Below is a small trained network, with its code and all its weights. Each question gives an input and a class and asks what happens when units are switched off, that is, made to give their printed mean instead of their output.

import numpy as np


def w(rows, s, z=0):
    codes = np.array(rows[::2]) - 128.0
    scale = np.full(codes.shape[1], s)
    scale[-1] = z or s
    return codes * scale


def f(y):
    return np.maximum(y, 0)


def log_softmax(a):
    a = a - a.max(-1, keepdims=True)
    return a - np.log(np.exp(a).sum(-1, keepdims=True))


def net(x, mask):
    res = np.array(x, float).reshape(1, 7) / 4 @ E
    y = f(res @ A[0][:, :-1].T + A[0][:, -1])
    res = res + np.where(mask, y, B[0][:, -1]) @ B[0][:, :-1]
    return log_softmax(res[-1] @ U[:, :-1].T + U[:, -1])


A, B = {}, {}
E = w([
[127,75,34],'x0',
[83,168,81],'x1',
[96,136,43],'x2',
[36,238,148],'x3',
[146,220,180],'x4',
[183,207,99],'x5',
[2,96,231],'x6',
],0.0036)
A[0] = w([
[41,103,215,185],'n1',
[52,159,91,144],'n2',
[183,177,242,152],'n3',
[173,116,73,116],'n4',
[85,128,204,207],'n5',
[86,119,74,175],'n6',
[191,127,48,133],'n7',
[82,63,94,253],'n8',
[156,228,178,100],'n9',
[207,8,135,96],'n10',
[126,181,134,104],'n11',
[44,134,45,174],'n12',
[211,120,40,132],'n13',
],0.012,0.0035)
B[0] = w([
[48,195,159,253],'n1',
[112,38,142,189],'n2',
[119,221,38,233],'n3',
[168,105,88,187],'n4',
[48,151,124,232],'n5',
[106,124,68,184],'n6',
[183,103,64,218],'n7',
[110,254,107,234],'n8',
[213,220,90,208],'n9',
[204,113,252,230],'n10',
[170,149,149,163],'n11',
[78,56,61,209],'n12',
[211,83,81,236],'n13',
],0.026,0.0052)
U = w([
[97,1,211,2],'0',
[165,161,90,6],'1',
[78,86,142,65],'2',
[143,83,216,49],'3',
[66,137,79,186],'4',
[141,160,177,228],'5',
[201,30,98,172],'6',
],0.0065,0.0056)

Each question gives the input, the list of numbers given to net, and the class t.
The units are the neurons (one row each of A and B). Each row of codes is followed by its name. A weight is (code - 128) times the scale printed after its matrix; where a second scale follows, it is the last column's (A, B and U).
mask holds one flag per neuron, in row order. A switched-off neuron (its flag False) gives its mean, the last column of its row in B, instead of its output. The means were averaged over made-up inputs and are rounded, as every weight is.
A unit's drop is (log p(t) with every unit on - log p(t) with that unit switched off) / (log p(t) with every unit on - log p(t) with every unit switched off).
The circuit of an input: a set's keep is (log p(t) with only the set's units on - log p(t) with every unit switched off) / (log p(t) with every unit on - log p(t) with every unit switched off). Starting from the 12 units with the biggest drops (on a tie, the unit counted first), units are removed one at a time, each time the one whose removal leaves the highest keep (on an exact tie, the one counted first), for as long as the keep stays at least 0.8.
units of the circuit, in order: the units of the circuit, biggest drop first
most important unit: the unit with the biggest drop
k most important neurons: the k neurons with the biggest drops, biggest first
drop when u is switched off: that unit's drop, to one decimal
input [-3,5,-4,-5,-7,-6,3], class 5: 2 most important neurons => [n10, n8]
input [0,-6,-8,0,-8,-7,-5], class 3: units of the circuit, in order => [n10]
input [0,-6,2,-7,1,-6,4], class 5: units of the circuit, in order => [n8, n10]
input [4,-3,-3,7,0,3,-2], class 6: 2 most important neurons => [n1, n8]
input [-5,8,7,-7,-2,-4,-2], class 6: units of the circuit, in order => [n1, n3]
input [-1,-8,-8,2,-5,0,-4], class 3: units of the circuit, in order => [n10, n9]
input [8,-6,0,-4,-3,1,5], class 5: units of the circuit, in order => [n8, n10]
input [-5,2,8,2,3,4,-4], class 6: 2 most important neurons => [n8, n1]
input [7,-6,-2,-7,-6,7,7], class 5: 2 most important neurons => [n8, n10]
input [-7,0,-7,0,8,-7,6], class 4: 2 most important neurons => [n3, n5]
input [7,-8,-7,-8,7,0,6], class 5: 2 most important neurons => [n10, n3]
input [5,-1,3,-7,-8,-5,4], class 5: 2 most important neurons => [n8, n10]
input [-6,8,-5,-8,-7,-2,8], class 5: 2 most important neurons => [n10, n12]
input [2,3,4,4,-6,-5,-4], class 6: units of the circuit, in order => [n1]
input [2,3,-8,-5,-3,-5,-4], class 6: 2 most important neurons => [n1, n13]
input [0,-5,-6,8,8,5,0], class 1: 2 most important neurons => [n9, n3]
input [-7,0,-1,-8,-4,5,3], class 3: 3 most important neurons => [n10, n9, n8]
input [7,-7,-6,-6,5,-3,3], class 3: drop when n10 is switched off => 0.9
input [8,-5,-6,-4,-4,-7,-5], class 6: drop when n13 is switched off => 0.4
input [-5,-8,-2,4,5,-4,5], class 4: drop when n1 is switched off => 0.1
input [5,4,-1,-7,0,5,-1], class 6: drop when n11 is switched off => 0.0
input [2,-7,-2,-6,-2,-3,-5], class 6: most important unit => n13
